Below are the code and all the weights of a small trained network. Each question names an input and a class and asks about switching units off, where a switched-off unit gives its printed mean instead of its output.

import numpy as np


def w(rows, s, z=0):
    codes = np.array(rows[::2]) - 128.0
    scale = np.full(codes.shape[1], s)
    scale[-1] = z or s
    return codes * scale


def f(y):
    return np.maximum(y, 0)


def log_softmax(a):
    a = a - a.max(-1, keepdims=True)
    return a - np.log(np.exp(a).sum(-1, keepdims=True))


def net(x, mask):
    res = np.array(x, float).reshape(1, 6) / 4 @ E
    y = f(res @ A[0][:, :-1].T + A[0][:, -1])
    res = res + np.where(mask, y, B[0][:, -1]) @ B[0][:, :-1]
    return log_softmax(res[-1] @ U[:, :-1].T + U[:, -1])


A, B = {}, {}
E = w([
[139,116,125,99,136,141,135,133,103,127],'x0',
[50,164,86,37,183,145,143,134,186,121],'x1',
[115,160,159,163,185,194,160,152,92,12],'x2',
[140,142,83,162,111,134,118,168,158,132],'x3',
[118,126,153,126,137,114,112,103,128,121],'x4',
[149,176,182,109,168,49,103,212,91,152],'x5',
],0.011)
A[0] = w([
[85,114,70,69,138,181,127,93,191,119,215],'N1',
[92,208,132,65,195,70,126,187,145,152,51],'N2',
[102,143,110,103,154,126,132,132,152,125,154],'N3',
[172,110,158,138,119,92,86,188,74,170,204],'N4',
[178,64,116,200,60,173,127,59,81,112,254],'N5',
[185,138,191,163,119,77,135,177,67,135,119],'N6',
[130,162,134,55,182,91,78,184,138,116,106],'N7',
[149,155,161,181,171,149,143,166,80,87,145],'N8',
[105,165,149,179,179,187,137,154,103,9,201],'N9',
],0.012,0.0037)
B[0] = w([
[111,125,94,53,163,132,99,70,224,114,219],'N1',
[148,61,171,174,52,166,165,130,113,173,211],'N2',
[120,100,107,104,126,166,162,103,157,123,166],'N3',
[151,168,134,115,151,42,147,86,37,178,218],'N4',
[159,34,140,153,33,169,165,144,109,157,250],'N5',
[92,183,78,158,148,80,86,181,87,104,217],'N6',
[162,76,124,182,70,145,125,143,109,122,196],'N7',
[66,122,158,154,130,152,54,173,107,85,207],'N8',
[171,176,154,154,181,225,223,132,125,6,245],'N9',
],0.013,0.016)
U = w([
[165,31,130,123,34,120,127,124,147,231,252],'0',
[147,75,198,180,90,215,160,197,142,99,125],'1',
[38,108,104,34,147,123,48,106,255,186,143],'2',
[120,181,112,82,211,181,152,96,208,66,29],'3',
[158,221,100,121,153,23,85,136,76,198,78],'4',
[76,223,129,163,179,117,51,212,72,56,76],'5',
],0.0067,0.0022)

Each question gives the input, the list of numbers given to net, and the class t.
The units are the neurons (one row each of A and B). Each row of codes is followed by its name. A weight is (code - 128) times the scale printed after its matrix; where a second scale follows, it is the last column's (A, B and U).
mask holds one flag per neuron, in row order. A switched-off neuron (its flag False) gives its mean, the last column of its row in B, instead of its output. The means were averaged over made-up inputs and are rounded, as every weight is.
A unit's drop is (log p(t) with every unit on - log p(t) with that unit switched off) / (log p(t) with every unit on - log p(t) with every unit switched off).
The circuit of an input: a set's keep is (log p(t) with only the set's units on - log p(t) with every unit switched off) / (log p(t) with every unit on - log p(t) with every unit switched off). Starting from all 9 units, units are removed one at a time, each time the one whose removal leaves the highest keep (on an exact tie, the one counted first), for as long as the keep stays at least 0.8.
circuit, biggest first: the units of the circuit, biggest drop first
unit that matters most: the unit with the biggest drop
top k neurons: the k neurons with the biggest drops, biggest first
drop of u: that unit's drop, to one decimal
input [7,3,-3,-8,-5,-8], class 2: unit that matters most -> N1
input [5,3,-7,6,-3,-1], class 2: circuit, biggest first -> (N5, N1)
input [-2,-2,-3,-6,2,1], class 4: circuit, biggest first -> (N2, N5, N9)
input [-7,-8,-6,7,5,1], class 4: top 2 neurons -> (N4, N6)
input [-4,-2,-8,8,-8,1], class 4: circuit, biggest first -> (N2, N4)
input [3,8,1,0,3,0], class 3: top 2 neurons -> (N1, N5)
input [-4,1,0,-4,3,-7], class 2: circuit, biggest first -> (N1, N9)
input [-5,0,-2,-3,8,0], class 0: top 3 neurons -> (N9, N1, N6)
input [6,2,-1,-5,0,8], class 0: top 3 neurons -> (N2, N9, N7)
input [0,0,-4,-1,7,8], class 4: top 2 neurons -> (N5, N4)
input [-2,-8,-2,-7,-7,0], class 0: top 2 neurons -> (N5, N9)
input [8,8,0,7,-3,-4], class 2: top 2 neurons -> (N9, N1)
input [4,8,0,-3,4,4], class 0: top 2 neurons -> (N9, N2)
input [7,-8,0,6,-2,7], class 4: circuit, biggest first -> (N4)
input [3,3,0,-8,7,6], class 0: top 2 neurons -> (N9, N2)
input [-7,7,0,4,-4,-6], class 2: top 2 neurons -> (N9, N1)
input [-8,7,-2,-1,-7,-7], class 2: drop of N7 -> 0.0
input [-5,7,0,5,7,-8], class 2: drop of N1 -> 0.3
input [-5,-2,-4,6,-3,-4], class 0: drop of N9 -> 0.8
input [-1,2,-7,-4,8,-6], class 2: circuit, biggest first -> (N1)
